Below is a small trained network, with its code and all its weights. Each question gives an input and a class and asks what happens when units are switched off, that is, made to give their printed mean instead of their output.

import numpy as np


def w(rows, s, z=0):
    codes = np.array(rows[::2]) - 128.0
    scale = np.full(codes.shape[1], s)
    scale[-1] = z or s
    return codes * scale


def f(y):
    return np.maximum(y, 0)


def log_softmax(a):
    a = a - a.max(-1, keepdims=True)
    return a - np.log(np.exp(a).sum(-1, keepdims=True))


def net(x, mask):
    res = np.array(x, float).reshape(1, 7) / 4 @ E
    y = f(res @ A[0][:, :-1].T + A[0][:, -1])
    res = res + np.where(mask, y, B[0][:, -1]) @ B[0][:, :-1]
    return log_softmax(res[-1] @ U[:, :-1].T + U[:, -1])


A, B = {}, {}
E = w([
[105,203,193,115,130,106],'x0',
[123,195,128,43,117,190],'x1',
[176,47,166,117,47,172],'x2',
[225,162,49,117,11,138],'x3',
[234,145,186,169,162,141],'x4',
[123,152,188,254,119,60],'x5',
[85,85,218,143,146,107],'x6',
],0.007)
A[0] = w([
[151,225,51,171,46,106,125],'N0',
[103,88,115,89,75,163,215],'N1',
[183,129,179,155,97,126,255],'N2',
[151,97,196,117,2,176,132],'N3',
[145,158,202,55,182,168,129],'N4',
[108,129,164,104,40,144,173],'N5',
[104,89,114,147,134,147,181],'N6',
[187,208,85,125,34,91,221],'N7',
[94,98,144,216,124,46,209],'N8',
[211,101,156,175,122,101,183],'N9',
],0.0095,0.0027)
B[0] = w([
[103,183,133,138,125,87,224],'N0',
[131,94,91,181,154,165,204],'N1',
[113,68,26,191,149,159,213],'N2',
[108,124,2,159,109,116,215],'N3',
[232,87,154,94,212,226,195],'N4',
[68,77,149,179,85,103,183],'N5',
[137,114,198,83,103,163,166],'N6',
[88,157,138,155,73,38,244],'N7',
[148,140,158,97,117,107,254],'N8',
[172,26,54,176,190,213,219],'N9',
],0.01,0.0083)
U = w([
[121,66,17,247,154,159,35],'0',
[103,181,146,111,107,4,93],'1',
[147,96,189,63,173,219,255],'2',
],0.011,0.00062)

Each question gives the input, the list of numbers given to net, and the class t.
The units are the neurons (one row each of A and B). Each row of codes is followed by its name. A weight is (code - 128) times the scale printed after its matrix; where a second scale follows, it is the last column's (A, B and U).
mask holds one flag per neuron, in row order. A switched-off neuron (its flag False) gives its mean, the last column of its row in B, instead of its output. The means were averaged over made-up inputs and are rounded, as every weight is.
A unit's drop is (log p(t) with every unit on - log p(t) with that unit switched off) / (log p(t) with every unit on - log p(t) with every unit switched off).
The circuit of an input: a set's keep is (log p(t) with only the set's units on - log p(t) with every unit switched off) / (log p(t) with every unit on - log p(t) with every unit switched off). Starting from all 10 units, units are removed one at a time, each time the one whose removal leaves the highest keep (on an exact tie, the one counted first), for as long as the keep stays at least 0.8.
circuit, biggest first: the units of the circuit, biggest drop first
top k neurons: the k neurons with the biggest drops, biggest first
drop when u is switched off: that unit's drop, to one decimal
input [2,8,-2,-2,-8,6,1], class 1: circuit, biggest first : [N9]
input [6,-1,0,-3,2,2,-1], class 2: circuit, biggest first : [N3 N7 N1]
input [-3,7,-1,4,1,-4,-8], class 1: circuit, biggest first : [N7 N9]
input [5,-6,-2,6,1,6,-5], class 1: top 2 neurons : [N7 N0]
input [2,0,6,-6,6,-2,-6], class 2: top 4 neurons : [N4 N7 N1 N5]
input [3,8,-8,1,5,3,0], class 2: top 2 neurons : [N4 N3]
input [7,2,-2,-1,-3,-3,3], class 2: drop when N4 is switched off : 0.1
input [6,8,-5,-7,1,8,5], class 2: drop when N4 is switched off : 0.4
input [-3,-7,-8,-1,-1,-6,6], class 2: drop when N4 is switched off : -0.1
input [5,3,7,-8,0,4,1], class 2: drop when N4 is switched off : 0.3
